Below are the code and all the weights of a small trained network. Each question names an input and a target symbol and asks about switching units off, where a switched-off unit gives its printed mean instead of its output.

import numpy as np


def w(rows, s, z=0):
    codes = np.array(rows[::2]) - 128.0
    scale = np.full(codes.shape[1], s)
    scale[-1] = z or s
    return codes * scale


def f(y):
    return y / 2 * (1 + np.tanh(0.7978845608 * (y + 0.044715 * y**3)))


def softmax(a):
    e = np.exp(a - a.max(-1, keepdims=True))
    return e / e.sum(-1, keepdims=True)


def log_softmax(a):
    a = a - a.max(-1, keepdims=True)
    return a - np.log(np.exp(a).sum(-1, keepdims=True))


def net(x, mask):
    ids = ['Ψδεημξ'.index(c) for c in x.split()]
    T = len(ids)
    res = E[ids] + P[:T]
    u = 0
    for l in range(3):
        q, k, v = (res @ M[l].T for M in (Q, K, V))
        z = softmax(np.where(np.tri(T) > 0, q @ k.T / 4**0.5, -1e9)) @ v
        res = res + np.where(mask[u], z, O[l][:, -1]) @ O[l][:, :-1]
        u += 1
        y = f(res @ A[l][:, :-1].T + A[l][:, -1])
        res = res + np.where(mask[u : u + 8], y, B[l][:, -1]) @ B[l][:, :-1]
        u += 8
    return log_softmax(res[-1] @ U[:, :-1].T + U[:, -1])


Q, K, V, O, A, B = {}, {}, {}, {}, {}, {}
E = w([
[150,184,102,155,173,17,100,185,190],'Ψ',
[154,213,170,170,7,106,202,115,118],'δ',
[44,171,134,232,121,235,145,127,165],'ε',
[80,121,136,75,179,101,241,68,142],'η',
[106,81,63,124,131,140,121,183,79],'μ',
[49,56,148,220,128,64,149,135,157],'ξ',
],0.016)
P = w([
[222,89,216,150,255,134,131,171,151],'0',
[62,178,111,99,43,109,10,10,168],'1',
[88,188,125,111,65,90,101,115,180],'2',
[92,174,127,97,76,115,138,127,179],'3',
[89,178,159,90,99,97,136,140,162],'4',
[82,186,166,101,94,109,132,152,154],'5',
[73,183,169,109,104,93,135,149,143],'6',
[60,175,176,105,111,93,143,142,133],'7',
[53,179,178,96,117,82,144,142,125],'8',
[58,181,159,109,118,78,157,138,125],'9',
[49,177,167,126,132,74,149,141,120],'10',
[37,178,166,125,150,61,143,138,109],'11',
],0.0071)
Q[0] = w([
[42,167,199,167,125,67,254,205,169],'0.h0',
[113,114,111,108,66,148,152,127,114],'0.h0',
[2,129,146,127,93,61,158,164,132],'0.h0',
[77,197,180,125,139,128,221,201,182],'0.h0',
],0.0074)
K[0] = w([
[147,130,72,70,125,173,152,247,2],'0.h0',
[101,164,85,140,115,122,87,103,106],'0.h0',
[124,75,33,114,118,159,112,146,75],'0.h0',
[124,71,96,133,124,128,175,220,46],'0.h0',
],0.0076)
V[0] = w([
[137,52,85,106,158,122,107,198,2],'0.h0',
[105,97,89,120,30,156,70,117,110],'0.h0',
[79,156,123,121,24,28,149,90,150],'0.h0',
[142,173,92,75,129,192,119,172,73],'0.h0',
],0.0068)
O[0] = w([
[167,98,3,212,118,183,116,92,117,254],'0.h0',
[85,151,56,209,113,159,196,224,85,170],'0.h0',
[78,161,102,1,33,103,231,166,157,172],'0.h0',
[118,152,83,143,196,92,102,118,60,163],'0.h0',
],0.0072,0.0035)
A[0] = w([
[254,63,70,161,107,182,51,33,71,119],'0.n0',
[142,141,92,144,179,116,119,200,48,2],'0.n1',
[209,214,58,178,95,121,92,239,101,134],'0.n2',
[66,132,129,144,162,161,153,35,86,156],'0.n3',
[177,186,62,107,157,181,187,205,73,17],'0.n4',
[82,123,29,126,109,146,195,118,4,150],'0.n5',
[129,143,125,40,114,120,225,45,177,153],'0.n6',
[15,107,111,130,89,130,46,178,108,89],'0.n7',
],0.0062,0.0038)
B[0] = w([
[2,173,96,162,79,67,170,82,157,174],'0.n0',
[167,152,108,156,87,193,220,65,118,135],'0.n1',
[102,82,31,68,173,147,168,78,101,228],'0.n2',
[97,176,128,138,129,124,89,144,23,169],'0.n3',
[151,53,80,203,146,138,141,104,158,150],'0.n4',
[222,114,110,105,169,75,49,196,56,255],'0.n5',
[83,130,89,111,202,108,132,89,58,216],'0.n6',
[116,100,175,21,132,74,76,160,99,163],'0.n7',
],0.0064,0.0078)
Q[1] = w([
[41,153,23,196,105,174,82,125,49],'1.h0',
[99,130,31,36,43,140,171,255,78],'1.h0',
[102,153,26,216,165,30,134,129,72],'1.h0',
[182,95,94,143,169,103,92,106,138],'1.h0',
],0.0077)
K[1] = w([
[130,102,157,172,185,205,124,85,117],'1.h0',
[229,118,86,189,159,151,184,86,111],'1.h0',
[238,2,166,123,149,136,101,111,163],'1.h0',
[137,117,131,129,175,97,62,106,112],'1.h0',
],0.0088)
V[1] = w([
[242,144,157,169,123,164,67,96,191],'1.h0',
[137,81,115,104,67,92,175,235,197],'1.h0',
[132,201,54,200,154,123,112,253,63],'1.h0',
[95,50,141,243,92,162,148,99,142],'1.h0',
],0.0049)
O[1] = w([
[33,182,2,65,103,139,197,163,141,4],'1.h0',
[136,169,104,197,188,84,14,169,103,40],'1.h0',
[128,119,75,35,82,211,106,86,89,141],'1.h0',
[174,160,151,105,123,89,140,58,213,173],'1.h0',
],0.0082,0.0039)
A[1] = w([
[170,145,124,111,146,145,234,149,118,146],'1.n0',
[179,206,231,198,159,137,120,116,137,65],'1.n1',
[172,104,85,139,226,137,53,199,107,220],'1.n2',
[122,143,202,91,154,254,83,105,180,127],'1.n3',
[167,147,27,106,129,143,83,136,73,37],'1.n4',
[23,116,134,94,57,78,159,68,210,140],'1.n5',
[127,165,194,116,102,66,126,235,131,56],'1.n6',
[74,175,67,134,114,71,121,179,139,5],'1.n7',
],0.0068,0.003)
B[1] = w([
[147,104,144,186,167,158,103,118,112,183],'1.n0',
[116,187,133,70,101,159,153,183,116,196],'1.n1',
[177,98,170,159,106,136,50,92,141,215],'1.n2',
[84,85,119,108,155,209,32,160,111,134],'1.n3',
[143,126,209,89,104,137,99,133,160,255],'1.n4',
[120,154,119,140,116,81,138,176,99,224],'1.n5',
[126,131,2,188,132,137,149,94,147,245],'1.n6',
[139,141,137,135,177,219,113,118,109,188],'1.n7',
],0.0083,0.0073)
Q[2] = w([
[85,170,237,100,170,99,190,172,224],'2.h0',
[176,195,152,144,57,164,146,15,42],'2.h0',
[146,159,71,148,238,148,116,115,26],'2.h0',
[68,67,65,3,161,138,184,176,203],'2.h0',
],0.0069)
K[2] = w([
[76,249,100,157,176,113,192,14,85],'2.h0',
[135,108,135,2,61,75,133,159,117],'2.h0',
[197,51,204,90,197,102,36,157,156],'2.h0',
[53,173,92,132,165,204,138,92,157],'2.h0',
],0.0067)
V[2] = w([
[165,146,120,168,160,225,57,193,18],'2.h0',
[175,117,51,176,168,105,128,95,118],'2.h0',
[152,153,209,63,166,144,109,193,136],'2.h0',
[205,131,148,2,85,185,131,88,217],'2.h0',
],0.0052)
O[2] = w([
[195,145,162,100,72,143,194,218,145,248],'2.h0',
[65,107,119,121,69,242,144,1,74,253],'2.h0',
[166,135,98,217,74,110,114,251,71,139],'2.h0',
[128,163,185,239,208,137,192,106,39,3],'2.h0',
],0.0055,0.00044)
A[2] = w([
[110,105,18,141,162,125,181,80,112,85],'2.n0',
[234,78,158,174,126,207,170,129,116,17],'2.n1',
[157,137,142,137,22,176,117,61,204,107],'2.n2',
[101,78,204,52,124,114,167,113,140,146],'2.n3',
[57,179,136,97,154,117,175,111,254,3],'2.n4',
[87,51,126,139,115,191,18,87,170,5],'2.n5',
[111,132,159,24,43,214,127,79,108,1],'2.n6',
[117,138,176,230,97,79,153,152,167,84],'2.n7',
],0.0064,0.005)
B[2] = w([
[72,135,161,113,146,116,104,253,214,254],'2.n0',
[67,176,65,133,217,78,108,150,131,247],'2.n1',
[93,136,210,63,199,133,134,145,30,211],'2.n2',
[186,205,158,152,79,173,7,112,81,151],'2.n3',
[147,12,217,67,129,185,173,136,83,187],'2.n4',
[210,204,42,41,119,23,230,147,32,190],'2.n5',
[146,28,86,222,151,39,68,128,211,202],'2.n6',
[87,89,138,183,25,202,181,119,132,198],'2.n7',
],0.0057,0.0051)
U = w([
[97,2,102,199,99,99,157,142,149,13],'Ψ',
[169,179,92,111,67,102,241,120,119,136],'δ',
[60,122,108,116,103,239,98,132,132,117],'ε',
[111,97,136,108,207,102,168,81,91,132],'η',
[213,56,113,82,51,154,114,105,134,253],'μ',
[172,174,55,164,158,76,80,107,238,92],'ξ',
],0.0055,0.003)

Each question gives the input, a string of symbols that net reads in full, and the target symbol t.
The units are the heads (4 rows each of Q, K, V and O) and the neurons (one row each of A and B). Each row of codes is followed by its name. A weight is (code - 128) times the scale printed after its matrix; where a second scale follows, it is the last column's (O, A, B and U).
mask holds one flag per unit, layer by layer, with each layer's heads first. A switched-off unit (its flag False) gives its mean, the last column of its rows in O or B, instead of its output. The means were averaged over made-up inputs and are rounded, as every weight is.
A unit's drop is (log p(t) with every unit on - log p(t) with that unit switched off) / (log p(t) with every unit on - log p(t) with every unit switched off).
The circuit of an input: a set's keep is (log p(t) with only the set's units on - log p(t) with every unit switched off) / (log p(t) with every unit on - log p(t) with every unit switched off). Starting from the 12 units with the biggest drops (on a tie, the unit counted first), units are removed one at a time, each time the one whose removal leaves the highest keep (on an exact tie, the one counted first), for as long as the keep stays at least 0.8.
units of the circuit, in order: the units of the circuit, biggest drop first
unit that matters most: the unit with the biggest drop
top k neurons: the k neurons with the biggest drops, biggest first
k most important neurons of layer l: the k neurons of layer l with the biggest drops, biggest first
drop when u is switched off: that unit's drop, to one decimal
input μ ξ ε ε ε, target η: top 3 neurons -> (2.n5 0.n0 2.n2)
input ε ε δ Ψ δ δ η μ, target δ: units of the circuit, in order -> (0.h0 1.h0 2.h0 1.n3)
input η δ η δ δ Ψ δ μ ε, target Ψ: units of the circuit, in order -> (0.h0 1.h0)
input η ε μ μ μ μ ξ ε ξ μ Ψ, target Ψ: units of the circuit, in order -> (0.h0 1.h0 0.n6)
input η δ μ μ ξ μ η, target Ψ: units of the circuit, in order -> (0.h0 1.h0)
input ξ δ δ μ δ ε, target ξ: units of the circuit, in order -> (0.h0 1.h0 0.n5)
input ε μ δ ξ Ψ δ η, target δ: unit that matters most -> 0.h0
input ξ ξ δ δ μ δ ε δ ξ μ μ ε, target ξ: units of the circuit, in order -> (0.h0 1.h0)
input δ δ ξ μ μ δ μ ξ δ η, target μ: units of the circuit, in order -> (0.h0 1.h0 0.n5 1.n2)
input ε δ ξ δ ξ δ δ ε μ η, target δ: top 2 neurons -> (1.n3 1.n6)
input ξ μ δ, target ξ: units of the circuit, in order -> (0.h0 1.h0 0.n5 2.h0)
input Ψ μ μ μ δ δ η ξ δ ε ξ, target ε: units of the circuit, in order -> (1.h0 0.h0 1.n7)
input δ ξ μ δ δ δ ξ δ, target μ: units of the circuit, in order -> (0.h0 1.h0 0.n5 2.h0)
input ξ μ δ μ μ η, target ξ: units of the circuit, in order -> (0.h0 1.h0)
input μ δ δ μ μ μ μ Ψ, target η: units of the circuit, in order -> (1.h0 0.h0 2.h0 0.n0)
input ξ δ ε δ η μ Ψ η, target ξ: unit that matters most -> 0.h0
input μ μ μ δ Ψ, target η: 3 most important neurons of layer 0 -> (0.n0 0.n4 0.n2)
input δ δ δ μ ε δ η δ, target μ: units of the circuit, in order -> (0.h0 1.h0 2.h0 0.n5)
input Ψ δ δ μ η, target ε: top 2 neurons -> (1.n7 0.n2)
input μ η δ ε δ δ ε δ, target η: top 2 neurons -> (2.n2 0.n0)
input Ψ δ δ Ψ ε μ, target ε: units of the circuit, in order -> (1.h0)
input μ ξ η Ψ ε ξ δ δ δ δ ε, target η: top 2 neurons -> (0.n0 2.n5)
input μ δ ξ ε Ψ δ δ δ δ ξ, target η: 3 most important neurons of layer 2 -> (2.n2 2.n5 2.n4)
input ε δ δ μ δ δ ε Ψ ε, target δ: 3 most important neurons of layer 1 -> (1.n3 1.n2 1.n6)
input ξ Ψ ξ μ, target ξ: drop when 1.h0 is switched off -> 0.9
input η δ δ δ μ η δ, target Ψ: drop when 1.h0 is switched off -> 0.8
input δ ξ δ Ψ ξ μ, target μ: drop when 0.h0 is switched off -> 0.1
